Below are the code and all the weights of a small trained network. Each question names an input and a target symbol and asks about switching units off, where a switched-off unit gives its printed mean instead of its output.

import numpy as np


def w(rows, s, z=0):
    codes = np.array(rows[::2]) - 128.0
    scale = np.full(codes.shape[1], s)
    scale[-1] = z or s
    return codes * scale


def norm(h):
    return h / np.sqrt((h * h).mean(-1, keepdims=True) + 1e-5)


def f(y):
    return np.maximum(y, 0)


def softmax(a):
    e = np.exp(a - a.max(-1, keepdims=True))
    return e / e.sum(-1, keepdims=True)


def log_softmax(a):
    a = a - a.max(-1, keepdims=True)
    return a - np.log(np.exp(a).sum(-1, keepdims=True))


def net(x, mask):
    ids = ['ΓΠΦΩαβδεζηθλμξτ'.index(c) for c in x.split()]
    T = len(ids)
    res = E[ids] + P[:T]
    u = 0
    for l in range(2):
        q, k, v = (norm(res) @ M[l].T for M in (Q, K, V))
        z = softmax(np.where(np.tri(T) > 0, q @ k.T / 3**0.5, -1e9)) @ v
        res = res + np.where(mask[u], z, O[l][:, -1]) @ O[l][:, :-1]
        u += 1
        y = f(norm(res) @ A[l][:, :-1].T + A[l][:, -1])
        res = res + np.where(mask[u : u + 8], y, B[l][:, -1]) @ B[l][:, :-1]
        u += 8
    return log_softmax(norm(res)[-1] @ U[:, :-1].T + U[:, -1])


Q, K, V, O, A, B = {}, {}, {}, {}, {}, {}
E = w([
[190,125,230,98],'Γ',
[113,135,87,32],'Π',
[155,71,13,150],'Φ',
[166,93,186,81],'Ω',
[80,69,151,217],'α',
[175,133,157,153],'β',
[184,201,51,162],'δ',
[150,172,94,110],'ε',
[164,143,169,101],'ζ',
[93,150,98,208],'η',
[173,63,109,128],'θ',
[105,247,160,108],'λ',
[90,129,140,132],'μ',
[134,98,194,147],'ξ',
[37,131,253,111],'τ',
],0.02)
P = w([
[178,33,92,183],'0',
[139,14,87,165],'1',
[132,16,88,162],'2',
[132,9,88,157],'3',
[132,9,89,146],'4',
[120,7,88,148],'5',
[116,9,87,157],'6',
[122,4,90,150],'7',
],0.0027)
Q[0] = w([
[131,55,236,239],'0.h1',
[148,185,2,179],'0.h1',
[124,40,66,159],'0.h1',
],0.012)
K[0] = w([
[63,229,251,149],'0.h1',
[164,101,74,225],'0.h1',
[67,149,117,135],'0.h1',
],0.014)
V[0] = w([
[79,197,134,111],'0.h1',
[75,254,221,112],'0.h1',
[157,120,138,145],'0.h1',
],0.0031)
O[0] = w([
[125,184,77,92,4],'0.h1',
[73,252,95,118,199],'0.h1',
[125,114,150,174,206],'0.h1',
],0.0029,0.00034)
A[0] = w([
[129,114,243,103,133],'0.n1',
[100,56,169,128,5],'0.n2',
[124,82,139,198,56],'0.n3',
[151,230,214,34,248],'0.n4',
[51,127,177,139,135],'0.n5',
[27,88,81,175,138],'0.n6',
[128,116,101,8,65],'0.n7',
[87,216,131,42,246],'0.n8',
],0.011,0.0015)
B[0] = w([
[235,134,109,163,253],'0.n1',
[106,146,187,104,184],'0.n2',
[147,91,154,198,182],'0.n3',
[33,153,65,51,254],'0.n4',
[163,160,181,184,184],'0.n5',
[139,129,76,233,194],'0.n6',
[164,116,132,254,178],'0.n7',
[62,116,187,77,190],'0.n8',
],0.015,0.0068)
Q[1] = w([
[4,116,253,85],'1.h1',
[50,7,91,161],'1.h1',
[50,204,27,70],'1.h1',
],0.015)
K[1] = w([
[78,148,227,74],'1.h1',
[48,141,162,200],'1.h1',
[119,251,104,80],'1.h1',
],0.02)
V[1] = w([
[100,78,199,83],'1.h1',
[111,121,105,162],'1.h1',
[144,11,17,134],'1.h1',
],0.011)
O[1] = w([
[48,118,154,125,2],'1.h1',
[151,109,95,91,168],'1.h1',
[134,79,11,113,221],'1.h1',
],0.011,0.0039)
A[1] = w([
[174,115,108,234,236],'1.n1',
[117,213,122,57,83],'1.n2',
[171,94,206,103,252],'1.n3',
[179,93,114,96,5],'1.n4',
[182,210,91,115,186],'1.n5',
[107,247,64,172,151],'1.n6',
[229,100,199,151,75],'1.n7',
[199,50,164,108,127],'1.n8',
],0.014,0.0023)
B[1] = w([
[121,125,202,53,253],'1.n1',
[139,133,113,237,170],'1.n2',
[198,134,142,33,165],'1.n3',
[83,181,133,160,166],'1.n4',
[98,117,186,164,198],'1.n5',
[115,130,42,45,180],'1.n6',
[122,148,4,225,197],'1.n7',
[81,107,173,77,179],'1.n8',
],0.018,0.012)
U = w([
[249,126,186,118,103],'Γ',
[119,178,218,100,254],'Π',
[96,59,192,65,162],'Φ',
[74,189,21,183,55],'Ω',
[23,189,138,96,184],'α',
[178,224,88,67,118],'β',
[27,89,104,164,62],'δ',
[174,205,109,225,101],'ε',
[128,144,123,135,62],'ζ',
[133,141,126,140,120],'η',
[128,147,124,137,84],'θ',
[124,69,177,204,130],'λ',
[155,55,69,127,205],'μ',
[125,145,128,142,122],'ξ',
[136,148,114,145,51],'τ',
],0.017,0.0051)

Each question gives the input, a string of symbols that net reads in full, and the target symbol t.
The units are the heads (3 rows each of Q, K, V and O) and the neurons (one row each of A and B). Each row of codes is followed by its name. A weight is (code - 128) times the scale printed after its matrix; where a second scale follows, it is the last column's (O, A, B and U).
mask holds one flag per unit, layer by layer, with each layer's heads first. A switched-off unit (its flag False) gives its mean, the last column of its rows in O or B, instead of its output. The means were averaged over made-up inputs and are rounded, as every weight is.
A unit's drop is (log p(t) with every unit on - log p(t) with that unit switched off) / (log p(t) with every unit on - log p(t) with every unit switched off).
The circuit of an input: a set's keep is (log p(t) with only the set's units on - log p(t) with every unit switched off) / (log p(t) with every unit on - log p(t) with every unit switched off). Starting from the 12 units with the biggest drops (on a tie, the unit counted first), units are removed one at a time, each time the one whose removal leaves the highest keep (on an exact tie, the one counted first), for as long as the keep stays at least 0.8.
circuit, biggest first: the units of the circuit, biggest drop first
top k neurons: the k neurons with the biggest drops, biggest first
k most important neurons of layer l: the k neurons of layer l with the biggest drops, biggest first
input Ω δ τ α ε, target Π: top 4 neurons -> [0.n4; 0.n7; 0.n8; 0.n1]
input Ω τ ζ Π β, target Π: circuit, biggest first -> [1.n1]
input β λ β α β, target α: top 3 neurons -> [0.n8; 0.n2; 1.n5]
input η η Π λ η Π Ω, target α: top 4 neurons -> [0.n4; 0.n1; 0.n7; 0.n6]
input Ω Φ η μ, target μ: circuit, biggest first -> [1.h1; 0.n6; 1.n1]
input Ω θ θ ζ ζ Φ Ω μ, target μ: circuit, biggest first -> [1.h1; 0.n6]
input λ Π ξ Γ η μ μ ε, target α: top 3 neurons -> [1.n7; 1.n1; 0.n8]
input Ω Φ Π δ Ω Ω β ε, target μ: circuit, biggest first -> [1.h1; 0.h1]
input η α Ω τ η η Ω, target Π: top 4 neurons -> [1.n8; 1.n5; 0.n4; 0.n8]
input α ζ λ α τ α μ, target Π: top 4 neurons -> [1.n1; 0.n1; 1.n7; 0.n5]
input ε ζ τ β β Ω, target Π: 2 most important neurons of layer 0 -> [0.n4; 0.n8]
input α Ω Ω λ Φ β β, target μ: 3 most important neurons of layer 0 -> [0.n4; 0.n2; 0.n5]
input β α α τ Ω β, target Π: top 4 neurons -> [1.n1; 1.n8; 0.n8; 1.n6]
input μ Π Π Π, target δ: 4 most important neurons of layer 0 -> [0.n8; 0.n1; 0.n7; 0.n6]
input Π Π λ λ δ ζ η, target μ: 3 most important neurons of layer 1 -> [1.n6; 1.n1; 1.n7]
input μ β θ ξ, target Γ: top neuron -> [0.n4]
input Π ε Ω β β, target Γ: 3 most important neurons of layer 1 -> [1.n1; 1.n3; 1.n7]
input ζ μ η β ζ η η Π, target δ: top 3 neurons -> [0.n8; 0.n1; 1.n1]
input Φ Φ τ ζ Γ θ Π, target Φ: 3 most important neurons of layer 0 -> [0.n7; 0.n4; 0.n8]
input δ Π α δ Γ, target ε: top 2 neurons -> [0.n1; 1.n1]
input ε λ η μ β τ α Γ, target ε: top 3 neurons -> [1.n2; 1.n1; 0.n1]
input μ τ τ η β μ, target Π: top 3 neurons -> [1.n1; 0.n1; 1.n2]
input ε α τ α ξ η Γ Π, target Π: top 3 neurons -> [0.n8; 0.n1; 0.n7]
input β λ τ δ τ ε, target Π: 4 most important neurons of layer 0 -> [0.n8; 0.n1; 0.n6; 0.n7]
input δ β θ Ω μ, target Φ: 4 most important neurons of layer 0 -> [0.n1; 0.n7; 0.n4; 0.n2]
